Here is a tiny trained network, its code and every weight. The questions are about switching its units off for an input and a target symbol, where a switched-off unit gives its printed mean instead of its output.

import numpy as np


def w(rows, s, z=0):
    codes = np.array(rows[::2]) - 128.0
    scale = np.full(codes.shape[1], s)
    scale[-1] = z or s
    return codes * scale


def norm(h):
    return h / np.sqrt((h * h).mean(-1, keepdims=True) + 1e-5)


def f(y):
    return np.maximum(y, 0)


def softmax(a):
    e = np.exp(a - a.max(-1, keepdims=True))
    return e / e.sum(-1, keepdims=True)


def log_softmax(a):
    a = a - a.max(-1, keepdims=True)
    return a - np.log(np.exp(a).sum(-1, keepdims=True))


def net(x, mask):
    ids = ['βεηθμσφω'.index(c) for c in x.split()]
    T = len(ids)
    res = E[ids] + P[:T]
    u = 0
    for l in range(2):
        q, k, v = (norm(res) @ M[l].T for M in (Q, K, V))
        z = softmax(np.where(np.tri(T) > 0, q @ k.T / 2**0.5, -1e9)) @ v
        res = res + np.where(mask[u], z, O[l][:, -1]) @ O[l][:, :-1]
        u += 1
        y = f(norm(res) @ A[l][:, :-1].T + A[l][:, -1])
        res = res + np.where(mask[u : u + 16], y, B[l][:, -1]) @ B[l][:, :-1]
        u += 16
    return log_softmax(norm(res)[-1] @ U[:, :-1].T + U[:, -1])


Q, K, V, O, A, B = {}, {}, {}, {}, {}, {}
E = w([
[1,169,102,124,111],'β',
[152,110,139,136,79],'ε',
[135,128,151,119,70],'η',
[212,139,125,148,111],'θ',
[169,86,108,182,84],'μ',
[201,123,111,157,182],'σ',
[128,106,138,186,162],'φ',
[118,220,127,86,142],'ω',
],0.0071)
P = w([
[163,71,222,87,168],'0',
[160,126,180,148,111],'1',
[144,147,157,155,116],'2',
[139,145,107,151,117],'3',
[131,146,68,143,118],'4',
[126,150,3,135,114],'5',
],0.005)
Q[0] = w([
[137,102,120,4,151],'0.h1',
[191,122,42,146,21],'0.h1',
],0.012)
K[0] = w([
[136,144,90,109,9],'0.h1',
[119,182,40,241,134],'0.h1',
],0.011)
V[0] = w([
[54,103,158,233,254],'0.h1',
[186,199,118,95,207],'0.h1',
],0.0059)
O[0] = w([
[152,192,119,253,152,146],'0.h1',
[215,186,112,94,47,246],'0.h1',
],0.0046,0.0013)
A[0] = w([
[201,97,94,139,165,86],'0.n1',
[140,114,79,102,91,91],'0.n2',
[105,176,2,111,113,155],'0.n3',
[122,129,113,124,99,42],'0.n4',
[117,108,132,148,40,11],'0.n5',
[129,148,84,99,113,89],'0.n6',
[158,152,154,145,111,197],'0.n7',
[107,175,131,57,143,169],'0.n8',
[127,108,159,93,108,25],'0.n9',
[85,129,96,123,96,7],'0.n10',
[96,141,100,154,188,84],'0.n11',
[89,182,114,100,173,144],'0.n12',
[135,81,110,70,129,67],'0.n13',
[92,131,120,148,99,30],'0.n14',
[154,116,125,172,162,114],'0.n15',
[161,79,132,133,217,154],'0.n16',
],0.0067,0.0015)
B[0] = w([
[70,140,167,109,2,201],'0.n1',
[161,156,81,111,65,184],'0.n2',
[83,143,29,214,125,252],'0.n3',
[129,150,123,137,84,144],'0.n4',
[186,206,120,113,49,190],'0.n5',
[109,148,100,131,85,175],'0.n6',
[181,144,142,91,127,222],'0.n7',
[144,194,115,57,182,190],'0.n8',
[186,130,123,117,129,160],'0.n9',
[110,110,133,111,54,153],'0.n10',
[145,135,170,195,184,152],'0.n11',
[80,178,204,145,183,169],'0.n12',
[189,74,19,72,165,167],'0.n13',
[110,70,121,165,99,144],'0.n14',
[203,166,77,75,86,187],'0.n15',
[181,203,81,168,5,172],'0.n16',
],0.0081,0.0036)
Q[1] = w([
[93,87,182,179,86],'1.h1',
[22,4,201,113,196],'1.h1',
],0.015)
K[1] = w([
[229,149,124,146,191],'1.h1',
[235,59,246,112,115],'1.h1',
],0.012)
V[1] = w([
[61,173,209,2,146],'1.h1',
[198,219,153,144,234],'1.h1',
],0.012)
O[1] = w([
[67,107,1,95,84,41],'1.h1',
[188,177,41,180,196,253],'1.h1',
],0.0077,0.0032)
A[1] = w([
[168,85,170,126,197,173],'1.n1',
[77,104,126,84,160,154],'1.n2',
[109,160,165,110,106,113],'1.n3',
[63,75,254,108,132,118],'1.n4',
[208,112,82,170,149,93],'1.n5',
[94,93,95,57,141,74],'1.n6',
[152,181,147,159,134,95],'1.n7',
[94,81,75,100,136,147],'1.n8',
[160,88,38,134,208,4],'1.n9',
[137,132,141,114,88,100],'1.n10',
[63,189,181,127,129,114],'1.n11',
[99,140,108,47,63,101],'1.n12',
[182,51,96,161,94,137],'1.n13',
[63,88,161,70,116,69],'1.n14',
[99,225,136,144,107,105],'1.n15',
[128,23,133,82,145,30],'1.n16',
],0.0089,0.0027)
B[1] = w([
[77,128,133,108,210,176],'1.n1',
[110,95,91,133,64,148],'1.n2',
[157,125,94,101,110,176],'1.n3',
[16,198,111,163,115,182],'1.n4',
[77,124,161,114,197,247],'1.n5',
[129,116,132,202,70,170],'1.n6',
[113,109,98,199,86,237],'1.n7',
[102,122,92,184,80,195],'1.n8',
[149,171,6,87,99,196],'1.n9',
[127,113,86,115,82,191],'1.n10',
[177,135,162,68,114,166],'1.n11',
[131,117,203,103,234,241],'1.n12',
[83,157,117,96,122,208],'1.n13',
[197,100,95,206,138,159],'1.n14',
[137,52,106,117,86,254],'1.n15',
[164,42,105,118,172,152],'1.n16',
],0.017,0.0038)
U = w([
[98,102,120,146,122,12],'β',
[56,114,143,113,192,93],'ε',
[153,2,126,139,165,119],'η',
[176,121,165,55,154,251],'θ',
[60,205,182,124,100,125],'μ',
[250,157,139,159,47,28],'σ',
[176,159,163,206,208,217],'φ',
[148,196,25,108,170,149],'ω',
],0.0089,0.0029)

Each question gives the input, a string of symbols that net reads in full, and the target symbol t.
The units are the heads (2 rows each of Q, K, V and O) and the neurons (one row each of A and B). Each row of codes is followed by its name. A weight is (code - 128) times the scale printed after its matrix; where a second scale follows, it is the last column's (O, A, B and U).
mask holds one flag per unit, layer by layer, with each layer's heads first. A switched-off unit (its flag False) gives its mean, the last column of its rows in O or B, instead of its output. The means were averaged over made-up inputs and are rounded, as every weight is.
A unit's drop is (log p(t) with every unit on - log p(t) with that unit switched off) / (log p(t) with every unit on - log p(t) with every unit switched off).
The circuit of an input: a set's keep is (log p(t) with only the set's units on - log p(t) with every unit switched off) / (log p(t) with every unit on - log p(t) with every unit switched off). Starting from the 12 units with the biggest drops (on a tie, the unit counted first), units are removed one at a time, each time the one whose removal leaves the highest keep (on an exact tie, the one counted first), for as long as the keep stays at least 0.8.
units of the circuit, in order: the units of the circuit, biggest drop first
most important unit: the unit with the biggest drop
k most important neurons: the k neurons with the biggest drops, biggest first
k most important neurons of layer l: the k neurons of layer l with the biggest drops, biggest first
input ε μ θ, target μ: units of the circuit, in order => [1.h1 1.n4 0.h1]
input μ θ η, target μ: 2 most important neurons => [0.n16 0.n1]
input ω η θ β σ θ, target θ: units of the circuit, in order => [1.h1 1.n12]
input ω θ η η μ, target μ: units of the circuit, in order => [1.n4 1.h1 0.h1]
input η ε ε, target η: most important unit => 0.n3
input η φ η η, target φ: units of the circuit, in order => [0.h1 1.h1]
input η φ ω ε θ μ, target μ: units of the circuit, in order => [0.h1 1.h1 0.n3 1.n4]
input φ η β, target φ: units of the circuit, in order => [0.h1 1.h1 0.n11]
input ω ω μ β, target θ: units of the circuit, in order => [1.h1 1.n11 1.n12]
input φ ω β η, target φ: units of the circuit, in order => [0.h1 0.n1 1.h1]
input φ θ θ ε, target θ: units of the circuit, in order => [0.h1 0.n3 1.n12 1.n8]
input ω η β, target θ: 2 most important neurons of layer 1 => [1.n12 1.n11]
input σ η σ σ σ θ, target σ: units of the circuit, in order => [1.h1 0.n1]
input ε φ β, target μ: 2 most important neurons => [1.n4 0.n16]
input ε μ η, target μ: 2 most important neurons => [1.n4 0.n5]
input θ ω β, target η: most important unit => 0.h1
input ε μ σ, target σ: 2 most important neurons => [0.n1 0.n3]
input ω η β ε, target θ: 2 most important neurons => [0.n3 0.n8]
input θ ω η ε η, target η: 2 most important neurons => [1.n12 0.n7]
input η ω σ ε μ, target σ: 2 most important neurons => [0.n3 0.n5]
